Here is a tiny trained network, its code and every weight. The questions are about switching its units off for an input and a class, where a switched-off unit gives its printed mean instead of its output.

import numpy as np


def w(rows, s, z=0):
    codes = np.array(rows[::2]) - 128.0
    scale = np.full(codes.shape[1], s)
    scale[-1] = z or s
    return codes * scale


def f(y):
    return y / 2 * (1 + np.tanh(0.7978845608 * (y + 0.044715 * y**3)))


def log_softmax(a):
    a = a - a.max(-1, keepdims=True)
    return a - np.log(np.exp(a).sum(-1, keepdims=True))


def net(x, mask):
    res = np.array(x, float).reshape(1, 7) / 4 @ E
    y = f(res @ A[0][:, :-1].T + A[0][:, -1])
    res = res + np.where(mask, y, B[0][:, -1]) @ B[0][:, :-1]
    return log_softmax(res[-1] @ U[:, :-1].T + U[:, -1])


A, B = {}, {}
E = w([
[148,134,140],'x0',
[117,125,121],'x1',
[125,127,126],'x2',
[165,189,3],'x3',
[126,128,127],'x4',
[131,129,130],'x5',
[230,52,43],'x6',
],0.014)
A[0] = w([
[108,169,130,107],'neuron 0',
[191,94,69,88],'neuron 1',
[128,176,237,254],'neuron 2',
[154,34,165,204],'neuron 3',
[129,240,110,139],'neuron 4',
[67,139,198,240],'neuron 5',
[57,254,118,241],'neuron 6',
],0.015,0.0059)
B[0] = w([
[138,127,181,154],'neuron 0',
[150,98,18,213],'neuron 1',
[61,160,120,233],'neuron 2',
[84,9,175,209],'neuron 3',
[246,154,140,198],'neuron 4',
[75,182,181,230],'neuron 5',
[206,203,190,253],'neuron 6',
],0.013,0.018)
U = w([
[29,199,179,255],'0',
[72,8,159,73],'1',
[192,208,162,30],'2',
[155,149,52,139],'3',
],0.016,0.0048)

Each question gives the input, the list of numbers given to net, and the class t.
The units are the neurons (one row each of A and B). Each row of codes is followed by its name. A weight is (code - 128) times the scale printed after its matrix; where a second scale follows, it is the last column's (A, B and U).
mask holds one flag per neuron, in row order. A switched-off neuron (its flag False) gives its mean, the last column of its row in B, instead of its output. The means were averaged over made-up inputs and are rounded, as every weight is.
A unit's drop is (log p(t) with every unit on - log p(t) with that unit switched off) / (log p(t) with every unit on - log p(t) with every unit switched off).
The circuit of an input: a set's keep is (log p(t) with only the set's units on - log p(t) with every unit switched off) / (log p(t) with every unit on - log p(t) with every unit switched off). Starting from all 7 units, units are removed one at a time, each time the one whose removal leaves the highest keep (on an exact tie, the one counted first), for as long as the keep stays at least 0.8.
units of the circuit, in order: the units of the circuit, biggest drop first
unit that matters most: the unit with the biggest drop
top k neurons: the k neurons with the biggest drops, biggest first
drop of u: that unit's drop, to one decimal
input [7,4,-2,7,-5,6,1], class 3: unit that matters most	neuron 1
input [6,-5,0,1,0,6,1], class 3: units of the circuit, in order	(neuron 6; neuron 5)
input [-3,2,-6,1,8,7,1], class 3: units of the circuit, in order	(neuron 6; neuron 5)
input [4,8,-6,2,3,-8,2], class 3: top 2 neurons	(neuron 3; neuron 6)
input [7,-3,3,2,0,-6,-5], class 2: top 2 neurons	(neuron 6; neuron 4)
input [4,4,2,1,-3,-5,-6], class 2: top 3 neurons	(neuron 6; neuron 4; neuron 3)
input [0,-2,-8,4,-8,-3,1], class 3: top 2 neurons	(neuron 6; neuron 5)
input [8,-6,-5,2,-4,6,-6], class 2: top 2 neurons	(neuron 6; neuron 4)
input [-5,2,-8,-4,0,-4,1], class 1: top 2 neurons	(neuron 6; neuron 3)
input [-6,-2,0,-7,1,5,3], class 1: drop of neuron 3	0.6
input [4,-6,-3,-2,-3,8,8], class 1: drop of neuron 3	0.5
input [6,-2,-6,-7,7,-2,6], class 1: drop of neuron 6	0.0
